In the rows, 128 means zero.
Each row has a class, written after it, and each block has its own classes.
[138  76 153 139 104 151  45 117  71  53 110 209 179 133 159 193 101  91
 197  68 155  82 153 133 147 136 101 107 137 106 101 134]
B
[109 116 126 128 120  78  90 112 169 158 131 147 153 132 114 119 117 112
 137 138 136 146  85 142 156 164 104 128 108 145  76 175]
E
[104 139 126  97  94 137 148 116 212 119 153  70 117 212 111  92  96 128
 131 167  85 144  84 109 124 103 146  35 157  75 167  72]
R
[138 144 127  99 132 161  99 134 144 116 108 150 116 151 136 156 156 118
 144 125 121 151 149 138 130 124 147  93 103  77 148 122]
L
[148 154 131 122 122  59 103 141 104  86 107 106 128 141 140 164 138 151
 157 149 113  61 116 109 140 102 157 195 102 112 179 152]
M
[116 111 147 114 145 134 106  98 136 145  84 183 131 156 116 123 142 123
 118 144 128 152  76 165  84 147 101 137 193 178 159 124]
R
[127 134 146 170  68 137 136 151  31  93 136 141 142  56 115 141  98 130
 187 113  76 142 119 122  97 144 143 106  70 109 107  80]
K
[124 131 114 129 130 161 146 117 131 116 147 133  79 133 160  65 120 119
 122 114 129 205 162 134  78 109 150 151  87 103  95  52]
P
[154 113 172 146 141 136  93 114  71 139 128 132 136 151 172 146 146 160
 154  49 162 156  85 144 110 161 143 164 180 141 144  80]
B
[115 102 145 115 107 144 121 130 140 130 102 151 126 110 108  86  89 127
 117 149 117 131 102 143 129 135 129 123 100 123 112 145]
L
[118 147 145 107  80 161  88 112 208 194 136 122 129 188  84  85 102 129
 180 164 107 150  56 152 128 153 137  64 120 136 105 155]
K
[109 112 140 128 140  75  94 124 128 110  80 166 149 103 176 173 160 119
  95 115 149 145 138 133 110 143 119 122  49 148  99 163]
K
[125 121 146  90 124 144  58 119 172  89 105 168 141 180 167 145 126 109
 109 111 162 121 123 134 139 153 117 143 113 131 126 181]
M
[146 143 132 144 126 118 101 118 141 145 126 182 123 165 167 113 150 126
 121  68 134 102 139 130 108 161 131 171  92 143 113 144]
R
[124 109 113 161 153 115 150  90 130 152 128 137 125 126 115  95 160 102
 128 148 119 197 110 140  97 119 124 116 109 156 114  84]
E
[147 161  87 125 117  60 155 113 167 113  94 153  77  93 130 126 132 152
 143 157  80  71 150 125 124 118 151 217 201 139 193 144]
M
[113 120 132 138 133 122  97 137 151 156 114 121 143 158 162 134 124 181
 166 136 136 135  91 129 114 130  69 209 135 106 186 124]
Y
[ 95  98 146 133 125 184  93 135 165 148 124 117 139 147  96 111 100 102
 146 174 124 187 131 156 109 115  91  83 131 144  88 130]
E
[114 144 123 108 163 111 128 145 141 185 132 109  97 124 129 111 133 145
 106 152 157 168 123 159 123 140 113 217  88 112 111 170]
M
[115 109 150 144 135 118 100 136  82 150 114 130 134 150 142 144 102 146
 149 145 147 134 116 148 126 120  96 176  96 138 126 150]
R
[103 107 164 101  83 128  79 125 125  53  72 189 133 143 122 131  64  94
 141 142  98  95 109 150 115 118 157  64 147 156  92 144]
R
[119 116 129 115 151 130 132 152 123 119 116 149 123 123 109 114 117 107
 126 140 130 124 156 153 112  96 136 135  89 146  94 125]
K
[116 143  90 101 148 123 151 115 162 121 109 160  95  96 143 140 145 126
  88 129  96 128 148 110 112 126 181  96 187 158 165  92]
K
[106  88 147 140 160 143 150 169 133 137 147  85 145 119  87 117 108  99
 134 178 147 138 128 132 121  78 111 124  88 164  55 139]
H
[129 107 110 112 171 135 188 119 128 127 112 151  83  95 153 101 123 140
  68 142 157 117 112 132 122 145 147 209 121  90 150 139]
W
[114 106 155  94 107 142  67 122 112 114  78 205 123 147 131 173  94 114
 157 131 134  93  93 173 136 138 136 109 161 152 110 172]
H
[127 110 127 124 148 150 157  91 195 133 110 145 122 155 113 107 127  94
  92 145 122 124 119 109 120 125 154  16 141 123 139 106]
W
[121 129 103 203  89  42 176 143 151 114 160  71 151  85 124  99  93 145
 115 145  42  42 117  69 143 138 136 142 110 136 147 124]
R
[111 157 102 115 118  74 100 103 137 135 138 119 145 181 173 132 150 126
 110 138 145 112  85  95 151 113 142 113  98 131 147 156]
L
[130 118 140 140 104 204  96 119 141  83  97 144 114 117 116 114  75 118
 222 177  97 169 164 158 110 132 118 107 134  61 113 111]
Y
[105 120 102 152 101 112 161 117 205 171 151  82 104 131 133 102 133 114
  87 124  80 152 133  95 113  93 153  51 128 141 111  95]
H
[155 122 150 203  97 120 118 135  88 129 137 102 145  69 132 172 130 147
 171  83  77 155 131 109 113 171 119 126 194 133 152  79]
H
[ 80 127 117  99 187 140 161 127 179 167  74 141 106 118 119  64 133 116
  74 176 145 218 112 163  65  94 121  80 112 148 111 109]
W
[103 137 145 115 137 113  58 123 127 103  93 134 166 161 151 143 118 137
 122 159 138 133  99 123 132 137 114 112 101 156 139 157]
Y
[151 119 131 194 118  92 122 130 108 154 154 136 130 127 135 123 146 106
  99 101 120 125 123 113  95 146  93 243 148 147 133 133]
W
[130 130 130 163 131 105 174  98  96 159 172 122 128 160 123 118 153  96
  89  85 117 109  93 104 128 131 165  43  85 127 102  88]
Y
[ 99 102 144 155 164 116  90 152 190 167 116 126 145 158 157 131 113 126
 155 159 157 167 137 132  87 121  58 178 101 137 111 126]
P
[ 79  85 125 116 152 103 114 150 107 118  78 143 117 104 130 161 111  73
  76 163 135 111 181 154 128  46 136  69 100 142  72 176]
L
[109  72 131  99 177 151 136 141 189 129 120 130 125 133 112 156 147 104
  95 151 152 116 162 134 119  93 106 121 153 126 119 125]
B
[123 114 133 131 146 116 149 114 117 131 126 171 132 100 107 157 131 125
 123 124 126 114 114 147 144 143 128  81 160 190 101 130]
W
[123 128 123  93 170 107 179 114 152 119  89 149 118 126 108 155 144 102
  85 151 132  92 162 107 139 115 157   9  76  85 137 133]
R
[106 138 135 116 120  78  95 152 160 131 139 134 141 174 121 133  84 113
 102 136 119 101 132  98 132 109 116 119 125 133 125 118]
W
[118  91 122 154 163 141 176 118 139 150 145  93 107 109 130 125 162 105
 109 123 129 170 152 129 112  88 152  72  94 141  68 104]
R
[140 147  74 119 165 116 156 121 132 150 144 105 104  93 104 122 172 149
 130 156 105 135 121 134 164 124 154 173 107 109 148 142]
Y
[125 118 118 190 112  84 177 112  40 185 142  93 129  73 153 119 164 144
 112  62 113 161  99 105 102 108 158  79  38 113 121  79]
K
[ 86  84 160  98 123 139 104 122 195 195 106 138 125 138  91  90 110 109
 106 127 119 157  64 191 130 130 144  17 120 148  44 154]
L
[112 142 114 144 140  85 157 147 108 136 133  86 104 137 167 140 121 154
 120 154 136 169 126 121 129  84 132 166  78 121 139 120]
W
[107 138 124  86 153 130  96 141 151 114  97 148 118 123 143 100 104 123
 101 168 156 153 153 144 124 135 118 177 109 102 114 162]
L
[109 112 154 141 125  91 152  99 141 158 133 151 144 153 108 120 101 118
 108 146 133  81  74 122 133 167 119  70 132 151 119 129]
E
[105  65 197  84 149 186  95 104 132 179 102 209  92 197 113 156  78  88
 161 133 188 120  91 182 124 112 156  53 106 149  40 141]
M
[106 155 116 116 126 164 111 167 151 136 121  94 118 129 133 126  80 163
 160 196 112 151  92 131 127 155 110 185 161  91 193 141]
P
[109 109 149 146 137 133 155 129 116 155 143  80 120 128 146 110 132 164
 119 117 135 167 116 142  95 119 106 131 128 126 120  91]
R
[102  98 142 144 171 138 222 168 220 206 144  87  62  94  79 107  97 111
  98 197 114 150 157 134 107 104 150 103 117 157  51 118]
P
[103 115 126 142 171  76 127 150 110 159 105 110 114 119 149 165 123 116
 127 173 163 136 140 130 139  72 136 168  56 167  86 191]
M
[ 84 123 126 116 136 134 106 113 169 159 129 114 135 169 158  70 123 130
 112 150 160 175  67 154  98 129  98 147  92 139 108 151]
M
[ 85 158 110  76 194 113 166 156 152 187 153  97  92 136 113 133 152 138
  86 177 169 154 142 160 134  96 129 139 121 176  69 171]
R
[112 135 154  92 144 136 107 151 202 135 107 112 138 160  80  98  79 110
 115 195 132 141  87 136 137 139 131  96 146 137 110 165]
W
[152  97 151 104 145 137  91  92 175 146  77 202 111 152 167 130 138 144
  92  91 155  83  80 117 136 201 152 187 100  85 164 165]
Y
[ 98 112 137 158 138  97 136 137 141 193 133 144 158 132 104 157 105 104
 120 156 130 126 103 113 135 144  83  81 109 173 108 148]
H
[113 146 102 115 133  93 113 147 138 105 125 126 125 129 129 159 139 107
 143 138 110 126 166 131 123  67 146 111 167 172 115 125]
K
[101 129 141 154 169  81 124 128  94 205 116 135 132 118 128 151 124 120
 113 165 175 135 123 138 131 137  93 150  69 154  72 197]
Y
[ 99 123 102 117 126 119 129 112 199 130 146 107 116 136 143  92 118 113
  55 143 119 125 155 108 124 135 121  98 125 116 119 129]
P
[129 113 125  85 130 159  84 119 145  61  96 180 117 158 100 139 126 104
 139 131  90 124 150 158 115  91 133 113 218 138 163  82]
Y
[128 124 131 119 119 107 164 131 167 100 110 129  89 140 129 116 105 128
 127 168 110 114 139 115 129  98 156 146  84 100 122 126]
Y
[126 132 137 120 103 164 120 109 179 131 151  61 143 165 110  91 121 152
 162 141 117 174  81 125 133 117 126  48 159 106 138  96]
W
[110  97 150 146 141 160 195 129 176 159 167  77 105 158  96  97  95  99
  72 158 118 115 139  96 103 105 140  36 146 131 115  69]
P
[105 101 162 109 147 172 123 122 169 146 111 121 129 178  87 113 112  90
 162 169 139 130 105 153 102  77 139  20 122 141  88 120]
M
[136 141 119 160 138 143 168 136  56 139 141 122 101 107 158 109 149 137
  99 108 120 162 132 135  83 140 151 183  62 101 149  87]
K
[ 69 147 139  72 144  70 137 156 178 186 120 166  79 138 144 143  92 121
  92 158 156 135 111 168 120 139 154 135  94 150  39 175]
K
[127 132  72 128 144  70 155 106 113 123 126 140  99  96 138 137 155 119
  96 139 109  92 133 121 146 108 161 151 123 133 145 139]
P

Next block, with new classes.
[135 164 110 133 137  68 129 140 108 120 142 161 131 107  77  86 110 155
  84 205 143 143 118 160 169 150 130 145 152 122 147 112]
F
[178 106 127 146 144  95 137 116  54 122 113 101 159 134 105  97 104 131
  90 198 153 159  96 116 101  52  59  72  75 132 162 163]
A
[ 78 166 100  77 138  86  93 115 136 154 167 189 121  96  59 136 139 131
 106 145 110 119 130 150 162 189 151 168 183 139 111  96]
X
[136 136 120 117 143 109 137 128 110 129 139 123 136 114 113 113 128 138
 110 171 155 133 116 134 138 110 117 118 140 113 126 157]
C
[115 117 131 116 132 156 127 127 118 136 155 109 133 131  71  78 144 124
 130 164 124 144  75 133  88 167 108 131 100 151 153 120]
D
[127 129 137 117 127 139 120 121 140 136 116 131 134 133 151 171 127 123
 149  83 121 116 150 119 125 111 138 125 131 124 107 146]
U
[155 124 133 146 133 123 151 128 117 115  99 108 144 126 187 160 116 127
 134 108 155 122 159 115 148  47 118  95 128  95 112 181]
Q
[133  70  75  93 131  92 147 102  95 153 155 134 133 131 126 111 141 139
  86 179 137 104  95 136 148  60 109  79 173 139 125 160]
D
[144 124 112 117 118  81 127 123 119 144 124 156 131 107 136 142 118 133
 108 137 124 111 140 147 156 107 131 116 154 123 126 128]
Q
[134 131 117 103 140  80 117 104  97 143 147 158 139 108  84 145 113 124
  99 132 152 134 120 136 153 114  92 105 137 124 130 141]
J
[113 120  89  99 118  97 125 140 135 158 158 149 115 118  98  82 143 142
  93 211 118 104  99 167 170 159 148 153 184 134 130 117]
X
[142 120 144 148 131 151 157 139 121 113 115  87 144 137 153 115 129 128
 139 136 151 139 122 125 108  92 117 110 113 112 119 158]
D
[118 117  82 107 132 131 136 127 127 143 169 119 120 136  90  47 150 142
  95 218 136 116  68 148 159 138 140 127 164 147 142 131]
A
[129 144 117 127 144 109 128 141  89 120 157 121 139 107  62  56 130 148
  89 242 148 162  74 145 125 154 111 144 118 129 160 135]
D
[115 108 130 170 111 219 164 175 200 119 120  55 118 159 199  91 149 117
 167 129 112 108 140 125 134 122 170 152 135 120 102 137]
S
[130 142 125 115 115  89 120 116 156 149 113 174 118 102 171 190 117 126
 116  91 108  93 179 149 165 139 163 143 178 105  93 119]
A
[137 137 146 138 135 112 125 124 107 120 121 137 138 136 100 118 109 131
 126 131 133 146 124 140 124 133 110 125 108 128 143 124]
F
[150 134 122 128 139  95 132 118  91 123 130 142 140 132  88 102 112 137
  95 164 143 136 106 144 139 117  93 107 120 131 157 138]
A
[148 161 157 144 129  95 115 116 121 127  86 158 142 123 128 179  88 114
 132  54 134 135 175 135 145 120 103 120 111 114 130 131]
X
[169 112 150 125 126  73 122 101  83 140  98 156 145 129 136 192  93 114
 127  57 140 119 159 133 130  64  74  73 112 119 136 148]
Q
[117 119 117 119 133 171 138 143 144 131 140  94 136 132 142  92 152 130
 135 170 137 130 105 133 119 130 147 139 138 122 107 149]
Z
[132 147 149 140 131 136 125 137 128 116 120 120 136 122 128 137 120 127
 137 124 140 144 136 125 118 138 128 142 113 114 128 144]
J
[111 129 118  83 130 118 109 111 121 149 149 148 130 123  87 130 143 135
 125 140 114 119 114 140 122 155 133 132 144 143 119 130]
U
[134  97 104 105 124 105 121 120  99 145 155 142 134 132  81  94 130 132
  97 161 128 121  89 148 119 133 110 110 134 150 149 118]
J
[139 132 130 137 132 143 130 141 131 132 122 119 134 143 129 112 117 128
 129 120 136 127 118 134 125 123 131 127 124 128 139 138]
C
[145 146 143 153 130 156 141 146 162 117  93 116 126 139 183 145 113 125
 144  79 137 119 164 129 141 125 154 137 134 104 114 138]
C
[145 145 138 147 145 132 143 139 123 114 111 114 140 125 151 138 115 135
 129 143 152 135 144 118 135  90 124 128 122  99 128 168]
C
[136 116 121 104 128  79 105 121  86 149 138 169 134 126  76 122 118 130
 107 142 119 124 106 157 133 134 102 117 138 144 149 113]
X
[123 132 134 104 137 107 115 104 102 139 141 143 137 114  78 135 127 124
 119 131 138 141 115 130 118 144  96 120 116 133 139 131]
D
[126  91  92 112 109 144 155 128 167 147 134 120 120 137 188 122 154 135
 125 144 112  73 128 140 162  93 175 121 190 126  90 148]
A
[138  88  87 105 126 118 146 137 119 143 154 126 126 130 136  83 143 147
  99 192 130 105  91 154 152 103 141 104 174 131 129 143]
C
[144  92 124 144 120 163 146 156 123 131 127  79 137 147 136  65 140 132
 121 182 126 127  89 137  96 114 132 118 109 141 141 140]
U
[115 135 135 114 129 116 123 114 144 138 129 139 128 120 133 159 132 125
 139 100 127 113 151 134 142 133 140 140 145 113 102 130]
F
[128 159  92  92 135  39 115 130 115 146 137 202 119  88  86 139 115 154
  71 181 121 112 148 169 185 155 143 141 195 122 118 110]
U
[127 132 102  94 136  83 133  96 117 137 150 160 134 102 111 154 129 138
 104 135 139 116 134 140 158 109 120 108 165 114 111 147]
J
[127 131 143 129 115 136 104 145 130 134 132 141 124 127 103 107 127 125
 119 151 107 128 115 151 105 191 141 164 118 143 137 102]
A
[125 111 119 129 124 156 140 138 147 128 129 102 126 138 166 135 144 125
 150 106 129 111 133 122 133 101 138 125 142 117 105 151]
S
[140 109 108 119 143 143 148 128 116 128 147  95 142 136 131  89 142 141
 117 183 153 133  94 129 125  91 118 109 135 125 131 164]
C
[111 139 150 136 117 165 102 176 133 133 153 108 129 132  71  61 141 126
 139 166  98 152  84 156  59 238 136 186  94 156 155  66]
S
[155  83 119 150 106 146 167 152 145 132  97  91 132 150 223 139 126 129
 134 120 136  93 145 124 154  36 146  89 153 111 100 190]
U
[120 103 123 130 111 146 141 147 152 133 126 118 121 127 156 110 141 129
 125 144 115 110 126 144 127 137 160 140 150 128 112 123]
D
[129 150 143 112 146 123 100 127  90 133 157 126 138 118  37  81 123 133
 110 197 138 161  77 137  91 184  90 151  83 140 171 120]
C
[138 129 113 108 145  94 137 125  97 130 148 130 143 120 104 115 130 144
 104 181 153 133 110 137 138 102 106 113 144 116 133 155]
C
[158 133 144 135 118  95 133 128 135 145  78 147 131 123 191 210  96 120
 134  48 133 103 196 132 164  84 125 104 147  96  94 157]
T
[137 184 141 143 145  62 113 121  95 122 116 167 140  98  68 135  83 130
  93 136 141 160 142 139 150 150  96 131 109 115 161 111]
D
[151 176 126 137 143  72 122 136 109 122 119 157 136 108 101 121  94 145
  92 162 157 145 140 148 168 129 117 139 139 109 147 136]
C
[129 138 120 114 140  96 123 117 109 136 129 150 139 111 119 143 123 132
 114 136 135 130 132 137 147 113 117 126 146 118 123 141]
X
[123  95 152 134 118 219 133 129 161 129 116  76 140 165 181 153 143 104
 186  46 117 120 132 105  71 111 141 115  97 133 105 150]
J
[156 114 141 156 123 146 132 163 109 125 105  99 148 139 151  95 116 132
 119 147 138 150 117 139 112 124 127 124 105 128 139 146]
T
[138 122 112 106 146  99 121 105  74 132 155 135 147 126  63  96 125 137
 104 187 139 143  85 129 116  96  82 100 112 142 156 142]
Z
[117  95 112 122 108 167 125 159 145 149 154  97 121 143 119  66 158 130
 137 173 105 111  86 141 103 162 150 152 135 153 133 115]
S
[122 167 128 125 124  76 105 144 131 145 120 179 130  95 112 141 108 133
 101 148 113 129 154 160 167 182 153 173 161 113 125 103]
X
[130 151 124 142 127 128 121 156 124 124 147 121 132 125  72  59 128 138
 114 182 127 149  94 150 121 186 121 162 113 143 159 100]
S
[117 108 128 120 108 161 130 128 178 143 115 129 115 142 191 160 146 121
 150  81  91  86 158 134 115 145 180 149 161 129  90 121]
A
[141 137 123 123 126  93 111 142 104 144 131 148 136 115  97 109 115 138
 100 152 130 137 116 157 136 150 124 133 135 135 141 119]
T
[129 116 124 131 112 126 124 143 138 139 136 131 130 121 122  99 126 124
 111 134 123 119 110 148 134 154 144 140 136 141 131 112]
J
[109 173 106 131 129 106 116 160 133 136 149 154 132 107  76  63 124 145
  91 203 123 141 106 160 162 200 163 180 162 138 149  94]
X
[125 104 146 145 112 194 137 156 185 126  91  89 118 154 220 150 145 116
 177  55 109  99 168 129 117 124 172 149 139 118  87 135]
S
[143 136 158 133 119 116 106 131 134 137 101 155 127 122 153 186 102 114
 138  57 122 116 172 135 128 138 134 137 127 114 113 135]
C
[154 144 137 150 129  88 127 145 100 120 102 140 143 118 130 126 102 137
 106 157 134 142 144 146 138 112 117 131 125 113 138 136]
X
[130 101 106 107 117 117 125 124 126 149 143 135 132 131 120 116 135 134
 112 145 115 106 113 144 135 112 134 113 148 146 125 127]
U
[132  85 106 144 110 166 176 156 171 130 111  80 124 149 247 119 146 134
 132 155 124  87 132 132 163  59 179 114 179 102  91 176]
A
[143  62 134 131 112 189 150 122 146 137 107  91 123 174 202 148 141 109
 161  68 115  87 126 117 103  69 130  87 125 133 108 161]
A
[154 141 168 179 122 156 122 174 117 108 100  94 147 129 126  78 103 126
 122 163 132 176 112 140  79 174 129 155  66 128 159 117]
J
[122 104  98  77 130  91 108 113 106 161 169 160 118 127  70 107 138 136
  99 169 114 101  92 158 131 142 117 124 162 150 137 114]
C
[120 148 131 135 130 157 108 162 122 121 152 113 137 135  54  43 134 135
 122 183 121 163  78 148  90 218 124 173  93 157 164  81]
S
[100 127 152 110 122 193  99 126 151 147 135 110 128 145 104 124 145 107
 168  85  97 126 112 128  71 186 133 153  99 156 128 108]
X
[122 104 139 107 122 169 133 102 152 137 124 108 128 147 162 171 152 111
 169  64 116  97 142 110  95 105 131 113 128 131  89 148]
A
[140 138 145 159 117 123 139 158 144 120 105 113 133 117 159 114 119 134
 123 156 133 130 147 142 135 138 152 155 126 109 117 132]
F
[125 163 156 145 131 121 120 131 134 125 112 142 131 113 110 138 106 119
 129  96 123 141 145 138 121 167 129 147 113 121 135 104]
D
[132 143 125 144 120 135 141 150 149 125 117 114 131 124 149 107 128 131
 126 143 135 126 139 139 139 138 151 142 136 115 129 130]
Q
[136 175 135 149 124  97 138 137 158 123  98 162 126 109 168 172 100 131
 119 103 128 116 184 139 184 135 158 146 163  93 109 128]
A
[117 198 142 118 129  71  89 115 133 140 118 188 134  90  76 162 103 124
 119 100 111 137 165 147 154 198 138 174 134 122 122  91]
X
[121 131 130 143 113 144 122 162 136 131 146 112 133 123  96  53 135 139
 119 199 107 137  87 149 102 188 159 169 114 149 146  92]
F
[109 152 126 123 126 151 125 149 150 130 141 110 133 107 124  93 145 133
 129 178 126 135 121 139 135 176 162 165 135 121 122 121]
Q
